Each row is followed by its group and then its class within the group.
[-10   2   7  10  22   0 -31 -20  -7  13 -31 -10   5  -7  14  -9 -16 -11
  -2  -2   7   6 -18   7   6  -6 -34   7  14   4   3  -1  10  -6  42 -10
  14  15  -9 -48  -3   6   4 -27  36   3  33 -12  11  17 -46   8  -2   4
   0   5  -9  17  -2  -4  -3  12   2  -8  -1 -14   2  27   1 -43   3  12
   8 -13  29   8  40  19  25]  sz > tt
[ -9  -7 -10   1  29  -2 -19  -1   1  21 -15  28   8  -8  -3  -6 -16 -33
  -7 -22  12   0  -1 -27  25 -14  15  -8   8  -8  -4  -5   9   8  28 -28
  -4  14 -30  45  -4   4 -19  -6  -4   6   4 -20   2  36 -14  12  -7   5
  -2 -28 -16   3   1  16   3  -6   1 -11  -4  11  -8   3  10 -20  12 -10
   7 -13  51 -27   9  29   7]  bp > Bh
[-15   6 -32  -4  36  -5 -27 -17  -6  10  -9  26  -2   3   1  -5   3  -5
  -2 -22   3 -12  16 -26  39   2  10  -8  12  -1   4 -14   1 -10  43  -8
  -7  28 -18  26 -12   3 -16 -21  14 -28  -5 -16   8  54 -15  18   6  -6
  -3 -13   2  -7  10  14   1  -7  21   1 -21  -4   4 -10   1   0   7  -7
  -7 -16  45 -33  -2  28   5]  bp > bg
[  2   6   7   6  22   9 -29 -29  -4  11 -25 -18  -7  -9   6  -2 -10  -9
   2 -16  12  11  -6   5 -12  -1 -20   5   4 -20   5   6   6  -3  36  -9
   6  30  -9 -48   0   1   3 -10  25 -17  31  -7  10  22 -45   6 -11  19
  -2  -2  -5  25   4  13  -4  11 -14  -7   8   5   0  12   4 -46  -5   2
   3  -5  28  15  33  30   9]  sz > tt
[  3   3 -16   2  38   3 -10   3  11   5 -29  21  14  -6  10 -16 -13   2
   6 -24  12   0   8 -26  50   0  18  -8  18  10  -1 -18  12   3  39 -16
 -10  29 -20  -8  -5  -2  -4  22   5 -19  -1 -26   5  25 -31  28   0  -5
   5 -17 -11   4   7  13   1  -8  -3  -1  -3  23 -20   7   2 -11   3   0
   1 -20  69 -17  16  20  -1]  bp > Bh
[ 15  -5   5  -1  27 -12 -14 -20 -25  12 -49 -20   8  -2  12  -6 -23   4
   6   7  15  10  -7  29 -21  -8 -34   1  -7  -3  11  -3  -4 -11  24  -6
  10  27   7 -39  -3  20  10 -11  37   5  30   3  13  14 -21   1   1  25
   1   6   4  17   4   6 -13  -8 -14 -12   3   3   0 -10   5 -53  -1 -10
  14 -21  12  21  56  -2  14]  sz > tt
[-11  -4  11  17  25 -12 -14 -22   3  28 -36  -2  -2  -2  14  -3 -28  -7
 -23  -5  -5   7   5   2  -7  11 -27   4   8   5  12  -4  18   3  40 -13
  10  29 -11  -9  -2  20  -2 -18  44 -13  15 -16  -2  -5 -47   7   5  -6
   7 -12   6  11   3   6  -9   9 -14 -14   7  14  -2  18  10 -33 -12  17
  10 -10  26  14  30  10  23]  sz > bm
[  7   0 -12   4  45  11 -16 -18  22   9 -23  26 -16   0 -16   1   7  -1
   7 -25   0  -8  22  -7  26  17  18 -12   1   8  -8 -11   8  20  30  -3
 -14  30 -12   5 -10  -1 -12   9  28 -18 -14 -29   9  43 -29  20  -1   3
  -9 -23  -1  -8   1  16   5 -10  -7  27  -7  31  -5  -8   4  -3   8  -8
  -2 -26  58 -49  -5  25   2]  bp > bg
[  1   4  16  10  12   3 -14 -19 -14   8 -29  -8  14  -9  14 -16  -3  -4
   1   6   7  16 -26   7 -16   8 -30  -7  11 -11   1   6  -4  -2  30  -7
  -5  -3 -11 -51 -20  14  -1 -24  30 -14  34   0  15  17 -40  14  -1  -6
   0  -4  10  13   5  13  -8  19 -14 -15  -4 -10   3   5  11 -27   1  16
  11  -8   4  19  44  21   6]  sz > tt
[ 20  -6  18   5  24   0 -22 -30   6   8 -49  -6  12  -6  17 -21 -15  -3
   3  -6  37   5  -4  16  21  -4  -2   2   7   7   9  -2   0  -3  27 -19
  -8  22   7 -23 -17  17   5  -5  51   4  19 -12  12  16 -47   2   2   8
   2   2  19   6  20   7   2  14 -18  -8 -20   7   0   6   1  -8  -4   8
   4 -34  18   6  24   6  19]  sz > bm
[  8   8 -13   4  40 -11 -18 -22   8   6 -27  12  -5  11   3  -9  -7  -2
  -4 -16   5  -8  10 -17  46   6   0  -8  13  -6  -3 -14   6  -4  44  -6
  -5  22 -13  16   1   0 -11 -16  19 -23   0 -25  18  26 -30  21   1  -7
  -5 -17  -2   0  -1  15  -1  -3  -1  -6 -15   6   1   4   1   8   5 -11
   8 -21  65 -14   5  16   8]  bp > bg
[  9  -1  33  12  30 -10 -31 -46   2   7 -47 -12   3  -6  22 -30 -17  11
 -14  -3  14  10  -5  24   9   5 -16   3  19   6  10  11  15   0  40 -22
   2   6  13 -11 -20  21   2 -16  80 -14  24 -15  19  36 -45   1  -4  -7
   0  -1  26  18  11  13   0  19 -16 -28 -41  17   7  17   6  -4   1  16
   5 -17  27   9  28  10  13]  sz > tt
[ -5   1  12  12  34   2 -23 -22   2  16 -20  -9  -2  -2  18 -12   5  -4
  -4 -13   3   8  -1   7  18   2 -22   2  26   4  15  -1  25  -5  45   5
   6  19  -4 -13  10  10  -1 -17  32 -28  10 -26  11  11 -42  15  -4   2
  10 -12  17   7  -1  18  -2   4 -10 -12   0   2   2  26   4 -35  -3   9
  18  -4  41  11  21  22  12]  sz > bm
[ -5 -28   7  -1   1  -8 -16 -16 -26   6 -41 -13   8  -6  16 -19 -15   8
  10  10  11   9 -17  10   1  -7 -30   7  12 -11   3   5   3  -9  37  -2
  14  22  -5 -39 -17   7  -1  -1  22 -10  27   0  18   4 -34   9  -3  18
   0  11  -2  23   4  18 -27  16 -14 -13   7   3   5  17  -4 -42  -8  12
   4  -3  26  27  40  22  17]  sz > tt
[ -8  -3 -33  -3  30 -13 -30  -7   9  14   7  39   8  -3  -6 -14 -17  -1
  -3 -36   2   3  -5 -26  31  -1  16  -2  13  -3  13  -2  15   2  29 -31
 -10  34 -34  74  12   9  -8 -22   1 -33  -4 -39  12  46 -27  22  -4   0
  -3 -18  -9  -4   6  14  -2 -11  12  -1 -12  -5  -7  -4   0  -9  15   5
   5 -17  58 -38  19  25  -1]  bp > Bh
[ 15 -15  12  10  30 -18 -41 -27 -11  10  -4  -8   1  -4  -3   4   7 -11
 -23   0   9   6  -4  -6  -1   0 -33  -1  14 -14  16   5  -3  -2  31  -9
   8  41 -25  30  18   2  11 -64  33 -24  36 -14   8  26 -22   9   5  13
  12 -11   8   3   4   7   0   8  -7 -15 -16 -26   0   5 -10 -65   2  -4
  11 -20  31   8  37   9  17]  sz > bm
[ -7   1 -17  -4  26  15 -39   5  18  15  -6  28  11   0  -5  -7 -33 -27
  -4 -36   7  -2  13 -25  37  -8  32  -4  12   8   0  -5  42   1  36 -22
   1  29 -19  12  -5  -1   2  11   8 -17  -4 -26   0  28 -15  19  -2  -6
   0 -23  -3  -3   9   7  -4  -3   1   4 -26  13   6  11   3  -2  -1 -10
   6  -4  56 -31 -17  25   5]  bp > Bh
[-12   4 -10  -2  29   3 -24   3  13  12 -17  30   2   2   7   9 -20  -3
  -9 -36  12   0  11 -27  35  -1  50  -1   8  -5   9  -8  19   2  39 -37
  -9  40 -41  54 -18   7 -20  19  -1 -32  -8 -22   6  55 -36  19 -12   3
   5 -32  -9  18   1  13   5  -8   1   8  -8  21 -10   5   8  -8  13   3
   7 -15  60 -25   9  42  12]  bp > Bh
[-16  -3  10   2  30 -24 -24 -31 -14  18 -39  -4   0  -5  33 -21 -17  -2
  -5  -3  13  13 -11   0   4   1 -28  -6   6   1   9   0   5  -7  44 -10
   7  26 -19   6  -6  20  -8 -21  23 -13  27  -9  11  29 -35   7  -3   2
 -13   5   3  27   2  27  -6   5  -6 -16   2   1  -4   6  11 -13   9  22
   7 -16  33  16  35  15  16]  sz > bm
[  1  -8  24   5  32  12 -12 -25  13  18 -39  -9   5  -9  12  -8  -7  -1
   3 -12   4  12 -18  18   8  -1 -22  -9  25  -2  -4   1   9   3  39 -23
   3  13  -3 -21  16  12 -10 -19  29 -15  27 -14  13  14 -51  12   5   3
   2  -3   4  17  11  16   4  13 -15 -16  -2   3   7   6   9 -53   0   8
   5 -15  42   8  30  16   3]  sz > tt
[-14  -8   4   9  24 -24 -35 -22 -11  11 -27  -5  -2  -7  16 -13 -10  -8
   1   5  10   6 -26   3  12  -3 -38   0  19  -1   9   1   5   3  43 -32
   7  18  -8  21  10  15   9 -31  17 -32  40   8  11  23 -40   6   3   1
 -11   2  11  12   8  13   3  17 -15 -21 -20  -9   7  22  11 -37   2  15
   9 -10  32  15  47  19  12]  sz > bm
[ -8   0 -16   4  28  -5 -10   2   5   9   7  16   2  -2  -3   7   8  -1
 -12  -9   4  -7   6 -43  49  17  -2   6  16 -11  -2  -5  -1  -4  41   6
  -3  21 -27  13 -10  -3 -24  -5  -7 -40 -11 -20   7  25 -17  25  -6  10
  -1 -18   9  -2  -2  14  15   1   5   2  11   3   5  -6   0 -47   5  -2
   7 -10  68 -16   1  36   9]  bp > bg
[ -1  -4   9  10  16  -7 -30 -25 -14   4 -31  -9  -6  -1  12 -28 -24 -11
 -10   3   6  11 -15  18  -5   4 -17   6   9   2  18   2  17  -2  43 -20
   0  14  -8  -9  -4  10  11   5  36 -15  31  -3   1  18 -41   4   1   6
   6 -10   0  14   4   9  -2   6 -18 -13   6  14   8  28   2 -49  -2   7
   6 -13  35   9  48  30  19]  sz > bm
[ -3  -3  17   7  33 -13 -24 -25   4  15 -40   3   3  -7  12  -8 -12 -10
   0  -1   8   7  -3  18   7  -3 -36  -8  17   5   4   1   7 -12  47  -8
   7  20  -1 -14   4   6   0 -12  42 -15  28  -8  12  13 -38  13   0   6
   3  -7  18  11   6  17  -6  23 -11 -16   8   3  -1  18  -3 -52   1  14
   7 -15  36  14  44  11   7]  sz > bm
[  8   4  -3   0  44   0 -17 -10  13   9 -21  16   2   7  -1  -8 -16   7
   1 -23  12  -9  11 -25  30  -2  19  -1   3 -20   5 -11   7  -7  28 -21
 -12  31  -1  12  -2  14  -8   8  30 -18   0  -9   8  27 -19  19   0  -7
  -5 -21 -14  -2  15  13   2  -6  -6  -3 -18   9   3  -5  -5  48   6   0
   3 -14  51 -29   6  16   0]  bp > Bh
[ -4  -9  19   8  15 -26 -17  -8 -22   5 -29 -15   2 -15  17 -23  -5  -3
   0  -1   4  16 -15  14   9   8 -34  -1  24 -12   8  -7   1  -9  22 -14
   6  28  -1 -28 -15  10  -2  11  19 -15  29  -5  13  -1 -24   7  -6  14
  13  -8   7  17   1  16  -4  14 -16 -18  32   4  -4  14  -2 -40   8  22
  13 -15  53  23  48  14  22]  sz > tt
[ -5 -23  12   1  20  12  -9  -7  -3  10 -37  -8  18  -8   9  -7 -14  -3
  -1 -10   4  17 -14  13 -11  -9 -15  -4  18   7  -1   6   8   4  24  -8
   4  26 -17 -29   8   9  -2 -29  13  -8  34  -4   6  12 -38  15  -4   3
  -1  13 -11  25   2   6  -5  15 -12  -9   4   3   2  -1   4 -53   1   9
   6 -12  11  10  45  10   6]  sz > tt
[ -5   6   0 -17  28   1 -17 -11  14  24  -9  15  14  -2  -1  -3  -2  -4
  -6 -29  13   8   4 -16  40   8   8  -2  24   4  11 -14  14   0  47 -21
  -7  30 -12  41   0  12 -13  -9  23 -28  -3 -27   5  44 -31  45 -22   0
   4  -5  17  -3   1  12   0   8   1  -2 -15 -16   1   6   1 -16   2  17
   6 -12  46 -21   9  29   3]  bp > bg
[-20   7 -20 -10  39 -15 -26   1  -2  15 -13  22  -3   3   0   2 -11 -12
  -7 -27   9  -7   7 -12  28  -1  13  -2  -4   0   0  56  10   5  39 -16
  -4  31 -32  47  -6   3 -19 -19  15 -28   1 -26  11  40 -28  15  -4   6
  -2 -24  -1   6   6  13   1  -6  16  -8 -10  -4 -20  -4  -3 -25  15   5
   8  -9  52 -34  17  41  15]  bp > bg
[ -7 -12   9   2   9   2 -26 -26 -16   8 -21 -10   1  -6  17 -29 -12 -13
   8  -1   1  14 -23  -4   2  -4 -21   2  18 -10   1   9  11   0  39  -4
  14  14 -10 -19  -8   6 -14 -22  26 -14  23  -5  14  -5 -46   7  -5   2
   0  14 -12  31  -1   7  -5  20  -3 -17  -2   3   6  17   7 -35   0  18
   4  13  22  22  30  21   7]  sz > tt
[ -6  -4   8   6  28  -3 -21 -21 -12  21 -12  -2 -21  -6   9   1  -9  -6
  -5  -5  -1   8 -11  11 -15  -1 -21   8   7   3   4   8  15  23  26 -18
   8  19 -14   1  -7  17  -3 -26  38 -17  23 -15  10  28 -34   8  -3   2
   3 -12  -8  30   4  15   4  15 -14 -13  -9  10   2  -4   3 -25   0  12
  10 -11  22   6  26  20  14]  sz > bm

Each row is followed by its group and then its class within the group.
[  2   6   6   6  -6  37   6  16  58 -10  -7  -5  -6   8  -4  -5   9   8
  14  -7  46   0  12  -1 -21  -1 -15   4  -3  -3   5  20  -1  -6  -6 -27
  -2  10  -7 -19  79   6  16  -7  -3  42  -1   2   2   3   6  19  -2  15
 -11  -2  -9   8 -20  -8 -37  -5 -14  32  14 -13   4 -11  -1   8  -4  -8
   6  -4 -12  -6   0   8   3]  U > X
[ -5 -10 -15 -33  -4  13   4   1  46  -4   8   5  24  -5   4   0   3  10
  -7  13 -54   5 -15  13   7  12   9  -7   1   4   0  -8   2  13   4  10
  -6  -9  -3   8  -9  -1  -8   2   8   7  -7  -4 -16  -2   1 -16   8 -10
   9 -14 -10 -12   8  -2  -5 -18   3  11   5  -3  -8  12  -2  -2   5 -17
  -9  -6  14   6  17  -3  -2]  V > L
[ -6 -21 -10 -31  -4  15   3  -7  36  -6   1   2  25 -10   3  -2   7   7
  -1   7 -38   3  -9  17  16  15  10  -3   0   9   0   1  -1  13   2   3
  -1  -5  -4   4 -15   1 -10   0   5   3   0  -5 -13  -2   4 -10   4 -11
   5  -9  -5 -10   7  -5 -14 -11   0  13  11  -3  -5  20  -4  -2   6 -12
  -4  -2  11   4  18   0  -2]  V > L
[ -5 -32  -6 -49   0  27  11  -9  55   0  -2 -11  52 -24  -2   3  11  11
 -10   5 -49   5  -8  28   4  21  15   0   1   5   2   2   5   8   8  -7
 -13  -6 -11   2 -28  -2 -11  -5  13  17  -5  -2 -15   6  16 -20  12  -5
  10 -14 -10 -12  25  -3 -27  19   7  -1  15  -3  -7  41 -12   3   4  13
   2 -11  11  16  22   6  -1]  V > L
[ -2 -10   8  -3  -8  42   7  -2  48  -7  -9 -16  10 -20  -6  -7  11   6
  19  -9  44  -7  19   5 -40   7 -11   7   0  -3   9  30   1 -12   7 -31
 -12  14 -10 -18  63   1  16  -8   0  42 -10  11   1  11  11   2   4  19
  -2   4 -20  10   2  -7 -41  40  -6   9  34 -10  -3  -6  -1  15  -1 -16
   8 -10 -12  11   1  11   2]  U > X
[  5  -5   8   4 -11  25   8 -10  15  -6 -13 -18  -7 -20  -8  -9   5  -2
  28  -9  68  -8  25   3 -38  16 -19  11  -2  -4   7  57   5 -24   8 -32
  -7  27  -3 -19  56   8  16  -8  -2  34  -5  15  10  10   3   3  -4  20
 -11  11 -11  16   9 -10 -45  43  -9   8  49  -8  -2 -24   5  15  -2 -14
   7  -7 -19  14  -8   9   3]  U > X
